What each symbol does to the objects:
x620 η x548
x620 γ x178
x176 η x32
x176 γ x61
x61 η x843
x61 γ x176
x650 η x259
x650 γ x791
x279 η x448
x279 γ x232
x789 η x138
x789 γ x836
x627 η x620
x627 γ x542
x532 η x394
x532 γ x42
x926 η x178
x926 γ x548
x498 η x27
x498 γ x580
x232 η x983
x232 γ x279
x580 η x780
x580 γ x498
x27 η x485
x27 γ x575
x941 η x61
x941 γ x32
x21 η x836
x21 γ x138
x720 η x664
x720 γ x95
x791 η x119
x791 γ x650
x178 η x542
x178 γ x620
x474 η x720
x474 γ x263
x394 η x992
x394 γ x807
x42 η x789
x42 γ x532
x470 η x650
x470 γ x119
x807 η x42
x807 γ x394
x32 η x43
x32 γ x941
x145 η x172
x145 γ x574
x81 η x279
x81 γ x983
x259 η x575
x259 γ x485
x983 η x346
x983 γ x81
x548 η x21
x548 γ x926
x43 η x232
x43 γ x448
x448 η x941
x448 γ x43
x346 η x470
x346 γ x75
x172 η x498
x172 γ x780
x843 η x807
x843 γ x992
x780 η x574
x780 γ x172
x119 η x75
x119 γ x470
x575 η x580
x575 γ x27
x267 η x95
x267 γ x664
x836 η x532
x836 γ x789
x542 η x267
x542 γ x627
x138 η x926
x138 γ x21
x263 η x894
x263 γ x474
x95 η x263
x95 γ x720
x75 η x81
x75 γ x346
x664 η x627
x664 γ x267
x485 η x791
x485 γ x259
x992 η x176
x992 γ x843
x894 η x145
x894 γ x337
x574 η x337
x574 γ x145
x337 η x474
x337 γ x894

In the rows, zero is written as 63.

The rows follow the links: the fewer symbols apart two objects are, the more alike their rows tend to be.

Row, then object:
[90, 57, 54, 88, 72, 41, 28, 69, 48, 73, 42, 74, 46, 63, 42, 46, 44, 78, 66, 69, 59, 61, 61, 70, 62, 10, 60, 46, 54, 62, 68, 62, 80, 65, 75, 31, 96, 49, 42, 56, 77, 49, 41, 94, 74, 66, 72, 56, 48, 51, 86]: x232
[57, 68, 32, 69, 62, 101, 59, 62, 70, 65, 83, 60, 62, 79, 65, 64, 62, 98, 79, 89, 40, 36, 64, 70, 56, 52, 61, 47, 50, 36, 35, 41, 51, 73, 85, 54, 78, 61, 66, 70, 98, 74, 81, 69, 20, 71, 66, 51, 58, 51, 62]: x61
[42, 47, 53, 26, 31, 51, 81, 91, 55, 73, 75, 41, 72, 92, 58, 50, 70, 51, 47, 82, 46, 56, 50, 93, 63, 30, 90, 91, 95, 40, 64, 64, 62, 64, 70, 68, 58, 84, 76, 43, 57, 61, 42, 41, 79, 66, 62, 74, 47, 31, 77]: x620
[85, 56, 53, 77, 64, 46, 30, 57, 45, 67, 47, 71, 39, 68, 41, 31, 48, 71, 69, 65, 58, 72, 63, 91, 63, 7, 67, 54, 62, 50, 65, 61, 77, 71, 76, 48, 91, 50, 44, 60, 54, 51, 34, 85, 65, 47, 80, 59, 53, 36, 90]: x983
[81, 66, 71, 100, 80, 39, 37, 68, 57, 71, 48, 70, 51, 49, 48, 66, 46, 74, 68, 61, 66, 52, 70, 22, 69, 47, 46, 29, 43, 82, 58, 71, 73, 52, 66, 26, 79, 45, 44, 56, 92, 56, 59, 98, 81, 76, 59, 62, 51, 92, 80]: x32
[47, 59, 89, 37, 42, 58, 96, 58, 70, 57, 70, 57, 70, 72, 75, 66, 84, 30, 54, 51, 58, 80, 60, 62, 84, 99, 66, 69, 79, 69, 69, 83, 60, 50, 59, 88, 19, 61, 72, 42, 45, 75, 58, 50, 94, 49, 44, 91, 76, 66, 43]: x836
[86, 70, 60, 45, 60, 74, 65, 32, 51, 47, 72, 68, 53, 70, 59, 42, 68, 55, 73, 42, 67, 101, 61, 120, 62, 59, 62, 70, 68, 47, 82, 57, 64, 77, 63, 98, 65, 64, 60, 75, 31, 57, 46, 55, 43, 21, 73, 64, 82, 28, 58]: x650
[49, 56, 80, 26, 34, 54, 101, 64, 72, 52, 68, 49, 74, 77, 71, 54, 85, 32, 50, 56, 54, 81, 52, 81, 79, 78, 78, 82, 91, 56, 76, 81, 54, 57, 63, 86, 25, 66, 79, 38, 46, 76, 53, 43, 88, 49, 47, 89, 71, 54, 52]: x21
[22, 34, 63, 49, 51, 63, 81, 77, 50, 76, 68, 54, 83, 62, 82, 76, 57, 33, 59, 76, 65, 50, 27, 83, 42, 57, 78, 83, 81, 51, 87, 45, 78, 74, 50, 62, 62, 78, 86, 69, 36, 81, 67, 24, 62, 82, 51, 58, 52, 40, 74]: x789
[26, 28, 50, 56, 50, 73, 74, 69, 52, 83, 75, 58, 79, 69, 73, 71, 54, 51, 64, 80, 52, 43, 17, 94, 44, 54, 79, 68, 73, 38, 78, 33, 79, 81, 54, 55, 73, 66, 82, 61, 49, 87, 72, 36, 44, 83, 50, 56, 47, 34, 76]: x42

Each walk starts at a row. The symbols on each line, taken left to right, move it on to the next object.
Answer with the object's row; about right is enough.
[82, 63, 50, 51, 57, 64, 52, 39, 47, 51, 61, 66, 47, 75, 59, 32, 67, 58, 67, 57, 63, 96, 55, 121, 69, 37, 64, 74, 70, 46, 76, 59, 67, 79, 69, 80, 73, 61, 60, 65, 33, 55, 39, 60, 55, 30, 78, 61, 79, 17, 76]
η γ γ γ η γ γ η γ	[86, 54, 55, 57, 58, 50, 41, 51, 42, 61, 52, 67, 45, 72, 44, 31, 56, 63, 63, 63, 59, 84, 57, 114, 65, 12, 66, 60, 68, 49, 78, 56, 78, 79, 71, 66, 85, 57, 51, 57, 48, 52, 36, 76, 66, 38, 76, 57, 64, 19, 82]
γ γ γ η η η η γ η	[84, 62, 62, 102, 77, 42, 33, 68, 56, 71, 38, 69, 43, 54, 44, 56, 44, 78, 70, 70, 60, 55, 68, 40, 63, 24, 57, 33, 47, 68, 60, 65, 81, 56, 79, 31, 85, 45, 47, 57, 85, 54, 51, 100, 75, 72, 71, 57, 47, 68, 81]
[54, 64, 91, 62, 45, 57, 91, 58, 70, 56, 68, 57, 73, 58, 77, 74, 83, 30, 57, 47, 67, 79, 64, 37, 80, 110, 53, 55, 71, 76, 67, 82, 58, 46, 60, 82, 17, 53, 68, 43, 54, 72, 64, 60, 93, 52, 46, 88, 75, 90, 44]
γ η η γ η η γ γ η	[61, 72, 94, 75, 59, 52, 82, 54, 82, 59, 53, 64, 66, 52, 77, 78, 67, 41, 57, 43, 71, 71, 65, 19, 86, 110, 48, 45, 58, 94, 62, 79, 59, 48, 56, 74, 29, 44, 64, 52, 69, 73, 73, 69, 91, 63, 48, 84, 72, 100, 38]
η η γ η γ γ γ	[69, 72, 90, 88, 75, 50, 69, 57, 69, 63, 52, 66, 66, 42, 67, 76, 62, 51, 63, 52, 68, 65, 73, 11, 76, 99, 46, 37, 53, 88, 61, 75, 64, 49, 53, 54, 49, 43, 51, 53, 76, 66, 73, 84, 87, 72, 55, 78, 63, 109, 51]
[75, 77, 60, 47, 64, 83, 69, 31, 63, 46, 72, 72, 59, 61, 69, 51, 73, 51, 70, 40, 73, 100, 64, 106, 67, 89, 55, 70, 64, 59, 78, 57, 56, 79, 51, 101, 51, 68, 66, 82, 33, 62, 64, 50, 38, 24, 71, 63, 90, 40, 44]
η η γ η γ	[69, 82, 63, 54, 68, 94, 74, 29, 71, 48, 76, 71, 64, 52, 79, 70, 67, 62, 76, 40, 73, 88, 65, 88, 60, 107, 48, 72, 59, 62, 75, 55, 52, 71, 49, 96, 51, 61, 61, 83, 42, 67, 77, 48, 32, 33, 69, 61, 92, 57, 40]
η η γ η γ	[62, 87, 64, 66, 77, 96, 71, 39, 72, 48, 72, 75, 70, 53, 82, 80, 67, 66, 75, 42, 80, 74, 70, 63, 56, 119, 46, 66, 52, 70, 64, 52, 55, 72, 51, 91, 52, 67, 67, 85, 50, 63, 91, 55, 28, 53, 64, 50, 92, 77, 38]
[38, 36, 35, 62, 50, 88, 68, 70, 51, 82, 79, 55, 67, 76, 71, 69, 58, 70, 70, 86, 40, 30, 32, 94, 44, 51, 74, 55, 62, 33, 57, 32, 70, 75, 71, 55, 79, 58, 83, 64, 63, 88, 69, 47, 31, 78, 47, 52, 44, 34, 77]
η η γ γ η	[23, 44, 71, 44, 54, 51, 76, 74, 49, 74, 65, 54, 82, 52, 79, 79, 65, 31, 51, 60, 78, 60, 31, 68, 44, 69, 81, 94, 82, 67, 90, 58, 72, 65, 35, 68, 59, 85, 86, 62, 31, 76, 69, 24, 69, 74, 55, 64, 57, 58, 72]
γ γ η γ η γ η	[32, 55, 83, 38, 63, 49, 80, 84, 60, 64, 62, 55, 86, 50, 76, 77, 69, 34, 46, 62, 79, 68, 49, 54, 48, 79, 81, 100, 90, 75, 85, 68, 65, 63, 31, 72, 43, 88, 82, 69, 31, 59, 66, 32, 83, 78, 59, 61, 63, 70, 66]
[48, 51, 61, 26, 34, 57, 94, 78, 59, 64, 70, 47, 70, 87, 69, 48, 80, 37, 52, 69, 44, 70, 52, 93, 71, 51, 89, 85, 97, 44, 76, 71, 61, 61, 69, 79, 40, 73, 73, 37, 45, 74, 49, 37, 86, 61, 56, 79, 64, 37, 60]
γ η γ γ γ γ γ γ	[47, 70, 82, 33, 61, 41, 82, 82, 67, 61, 59, 54, 82, 51, 72, 77, 72, 42, 43, 60, 85, 71, 74, 40, 57, 81, 82, 106, 87, 86, 76, 85, 62, 52, 43, 73, 42, 93, 73, 63, 45, 51, 66, 37, 94, 80, 61, 68, 70, 85, 50]
η γ η γ η γ γ γ	[43, 45, 44, 34, 46, 54, 67, 96, 57, 74, 70, 46, 68, 81, 54, 54, 66, 68, 57, 90, 48, 48, 56, 83, 49, 18, 90, 88, 83, 43, 60, 57, 64, 71, 75, 53, 69, 78, 75, 48, 64, 60, 49, 47, 72, 78, 65, 65, 42, 37, 83]
[55, 76, 85, 44, 62, 43, 73, 85, 83, 54, 60, 51, 76, 54, 63, 68, 76, 53, 42, 57, 82, 74, 89, 24, 62, 81, 75, 103, 73, 91, 60, 89, 48, 48, 47, 68, 35, 90, 68, 60, 64, 41, 63, 54, 96, 75, 63, 72, 66, 96, 50]
η η η γ γ γ	[45, 62, 42, 70, 72, 70, 47, 93, 67, 81, 73, 62, 70, 61, 61, 84, 52, 98, 68, 87, 60, 21, 63, 40, 39, 50, 71, 68, 55, 63, 43, 47, 60, 65, 60, 35, 88, 77, 67, 71, 89, 58, 87, 57, 41, 100, 63, 42, 43, 76, 71]
η γ η γ η	[47, 48, 42, 61, 66, 62, 49, 93, 64, 82, 68, 55, 69, 73, 60, 70, 54, 93, 57, 94, 59, 17, 63, 53, 41, 30, 85, 81, 62, 54, 49, 46, 65, 66, 68, 36, 90, 79, 67, 66, 94, 60, 66, 55, 51, 98, 73, 46, 35, 61, 82]
[56, 77, 61, 73, 87, 90, 58, 45, 73, 55, 79, 73, 70, 47, 81, 90, 63, 80, 76, 53, 72, 59, 74, 43, 52, 118, 44, 60, 49, 72, 55, 52, 54, 67, 44, 71, 61, 63, 62, 93, 69, 68, 99, 56, 24, 67, 65, 48, 79, 91, 46]
γ γ η η γ γ	[52, 66, 48, 83, 82, 80, 49, 82, 76, 70, 69, 66, 76, 52, 67, 89, 51, 94, 73, 78, 69, 30, 70, 27, 41, 75, 58, 65, 43, 66, 39, 48, 53, 64, 50, 44, 81, 70, 65, 89, 90, 63, 93, 62, 30, 96, 66, 40, 54, 87, 64]
η η η γ γ γ	[67, 86, 80, 44, 63, 47, 73, 82, 83, 57, 58, 51, 70, 65, 59, 66, 79, 72, 45, 61, 69, 67, 97, 18, 71, 78, 71, 85, 76, 92, 44, 94, 42, 39, 69, 64, 40, 80, 57, 49, 81, 44, 64, 65, 94, 71, 67, 69, 71, 101, 49]
[73, 66, 80, 97, 78, 43, 47, 68, 70, 67, 50, 72, 56, 44, 67, 74, 56, 67, 64, 59, 66, 49, 74, 6, 75, 74, 43, 29, 45, 88, 59, 77, 69, 50, 63, 37, 64, 43, 48, 57, 86, 61, 65, 95, 82, 68, 54, 72, 58, 102, 66]
η γ η γ η γ	[74, 83, 33, 68, 69, 94, 49, 62, 81, 56, 80, 65, 58, 76, 59, 60, 65, 113, 75, 80, 45, 43, 81, 62, 59, 68, 51, 55, 45, 48, 31, 51, 38, 66, 85, 60, 79, 62, 60, 78, 98, 61, 82, 78, 19, 66, 79, 57, 66, 67, 52]
γ η γ γ γ η γ η γ	[83, 91, 40, 63, 75, 92, 48, 56, 85, 47, 72, 68, 55, 66, 57, 63, 65, 112, 71, 71, 61, 54, 98, 56, 56, 68, 52, 65, 45, 54, 30, 60, 43, 67, 77, 62, 72, 69, 52, 88, 96, 49, 84, 76, 25, 56, 85, 49, 73, 74, 49]
[44, 49, 38, 45, 52, 55, 57, 99, 61, 79, 66, 48, 66, 79, 54, 61, 58, 80, 55, 94, 48, 31, 52, 69, 49, 18, 90, 85, 73, 49, 48, 48, 63, 64, 74, 46, 83, 80, 72, 63, 79, 66, 59, 54, 64, 94, 60, 45, 34, 49, 80]
η γ η η γ γ	[77, 81, 73, 57, 58, 39, 71, 83, 87, 61, 59, 55, 56, 76, 54, 60, 80, 77, 47, 68, 55, 59, 99, 18, 78, 69, 63, 60, 67, 77, 36, 94, 45, 36, 80, 54, 42, 63, 57, 40, 100, 52, 61, 84, 93, 67, 61, 75, 62, 95, 48]
η η η η γ γ γ η	[55, 76, 51, 79, 83, 88, 55, 69, 76, 59, 75, 69, 74, 47, 80, 95, 56, 88, 74, 64, 73, 41, 72, 31, 44, 98, 45, 61, 42, 70, 45, 45, 53, 65, 53, 54, 69, 67, 63, 90, 78, 66, 97, 58, 28, 82, 64, 39, 64, 94, 49]
